Below are the code and all the weights of a small trained network. Each question names an input and a class and asks about switching units off, where a switched-off unit gives its printed mean instead of its output.

import numpy as np


def w(rows, s, z=0):
    codes = np.array(rows[::2]) - 128.0
    scale = np.full(codes.shape[1], s)
    scale[-1] = z or s
    return codes * scale


def norm(h):
    return h / np.sqrt((h * h).mean(-1, keepdims=True) + 1e-5)


def f(y):
    return np.maximum(y, 0)


def log_softmax(a):
    a = a - a.max(-1, keepdims=True)
    return a - np.log(np.exp(a).sum(-1, keepdims=True))


def net(x, mask):
    res = np.array(x, float).reshape(1, 5) / 4 @ E
    u = 0
    for l in range(2):
        y = f(norm(res) @ A[l][:, :-1].T + A[l][:, -1])
        res = res + np.where(mask[u : u + 9], y, B[l][:, -1]) @ B[l][:, :-1]
        u += 9
    return log_softmax(norm(res)[-1] @ U[:, :-1].T + U[:, -1])


A, B = {}, {}
E = w([
[130,127,136,129,125],'x0',
[202,76,149,179,153],'x1',
[155,97,133,1,218],'x2',
[146,143,72,126,153],'x3',
[208,181,167,124,62],'x4',
],0.0057)
A[0] = w([
[74,43,60,155,193,170],'L0N1',
[140,108,137,95,134,3],'L0N2',
[46,114,255,116,123,107],'L0N3',
[84,197,130,98,104,69],'L0N4',
[212,110,149,248,225,31],'L0N5',
[193,119,192,116,82,132],'L0N6',
[186,208,47,97,91,120],'L0N7',
[120,138,160,17,192,138],'L0N8',
[145,49,98,145,88,103],'L0N9',
],0.0079,0.003)
B[0] = w([
[140,177,165,150,153,254],'L0N1',
[101,145,84,63,110,134],'L0N2',
[147,169,178,75,219,199],'L0N3',
[68,63,180,133,119,179],'L0N4',
[125,23,208,78,153,216],'L0N5',
[82,106,120,157,254,205],'L0N6',
[70,170,150,123,201,191],'L0N7',
[199,161,88,185,32,254],'L0N8',
[76,143,119,84,157,159],'L0N9',
],0.0067,0.005)
A[1] = w([
[58,75,124,229,68,106],'L1N1',
[161,78,137,45,145,88],'L1N2',
[166,55,87,21,129,254],'L1N3',
[43,213,97,98,71,250],'L1N4',
[4,147,142,27,57,48],'L1N5',
[82,188,217,137,185,176],'L1N6',
[166,191,177,133,99,89],'L1N7',
[108,81,210,104,138,43],'L1N8',
[135,69,174,254,61,108],'L1N9',
],0.0081,0.002)
B[1] = w([
[134,215,118,73,73,179],'L1N1',
[96,167,85,118,55,168],'L1N2',
[61,183,172,141,79,178],'L1N3',
[156,64,193,75,183,219],'L1N4',
[120,67,170,126,100,185],'L1N5',
[254,126,22,186,166,254],'L1N6',
[123,89,84,152,177,164],'L1N7',
[152,133,163,29,156,183],'L1N8',
[83,150,127,74,110,184],'L1N9',
],0.0078,0.0076)
U = w([
[100,255,93,74,43,168],'0',
[157,163,103,107,169,185],'1',
[83,28,219,118,155,124],'2',
[159,197,82,112,202,70],'3',
[122,171,83,231,208,127],'4',
[102,46,36,219,68,3],'5',
],0.0097,0.0047)

Each question gives the input, the list of numbers given to net, and the class t.
The units are the neurons (one row each of A and B). Each row of codes is followed by its name. A weight is (code - 128) times the scale printed after its matrix; where a second scale follows, it is the last column's (A, B and U).
mask holds one flag per neuron, layer by layer. A switched-off neuron (its flag False) gives its mean, the last column of its row in B, instead of its output. The means were averaged over made-up inputs and are rounded, as every weight is.
A unit's drop is (log p(t) with every unit on - log p(t) with that unit switched off) / (log p(t) with every unit on - log p(t) with every unit switched off).
The circuit of an input: a set's keep is (log p(t) with only the set's units on - log p(t) with every unit switched off) / (log p(t) with every unit on - log p(t) with every unit switched off). Starting from the 12 units with the biggest drops (on a tie, the unit counted first), units are removed one at a time, each time the one whose removal leaves the highest keep (on an exact tie, the one counted first), for as long as the keep stays at least 0.8.
units of the circuit, in order: the units of the circuit, biggest drop first
unit that matters most: the unit with the biggest drop
top k neurons: the k neurons with the biggest drops, biggest first
k most important neurons of layer l: the k neurons of layer l with the biggest drops, biggest first
input [-3,-6,-4,-7,7], class 3: 2 most important neurons of layer 0 : L0N6, L0N3
input [-4,-3,8,-7,-7], class 0: units of the circuit, in order : L0N8, L1N3, L1N2
input [-5,-8,-6,4,-5], class 2: top 3 neurons : L1N4, L1N5, L0N8
input [2,7,-6,-2,2], class 2: units of the circuit, in order : L0N5
input [3,2,4,-5,6], class 4: 2 most important neurons of layer 0 : L0N6, L0N5
input [0,-3,-5,-7,8], class 4: units of the circuit, in order : L0N6, L1N7
input [-5,-3,-1,-8,-4], class 3: top 2 neurons : L0N3, L1N6
input [-5,-8,1,5,3], class 2: units of the circuit, in order : L1N5, L0N4
input [1,3,-5,-5,-3], class 0: 4 most important neurons of layer 1 : L1N1, L1N9, L1N4, L1N7
input [3,1,-3,-4,5], class 4: top 2 neurons : L0N5, L0N6
input [-7,3,8,3,-5], class 0: 2 most important neurons of layer 1 : L1N3, L1N6
input [-3,-7,-5,6,4], class 2: units of the circuit, in order : L1N4, L0N4
input [1,-7,-3,7,8], class 4: top 2 neurons : L0N7, L1N6
input [-1,7,-4,1,-5], class 2: unit that matters most : L0N5
input [0,-3,-5,-7,0], class 3: units of the circuit, in order : L0N3, L1N6
input [-2,-1,7,-7,5], class 0: 2 most important neurons of layer 0 : L0N1, L0N8
input [-1,2,6,-3,4], class 0: 2 most important neurons of layer 0 : L0N1, L0N2
input [2,-2,7,0,0], class 0: top 2 neurons : L1N6, L1N3
input [-8,-5,-5,-8,4], class 1: top 3 neurons : L1N6, L0N3, L1N1
input [7,-6,8,-6,-3], class 0: 2 most important neurons of layer 0 : L0N8, L0N3
input [7,-3,5,-4,8], class 4: unit that matters most : L0N6
input [-3,8,-5,1,2], class 2: top 2 neurons : L0N5, L1N6
input [-2,5,-1,-3,3], class 2: top 4 neurons : L0N5, L0N1, L0N3, L0N7
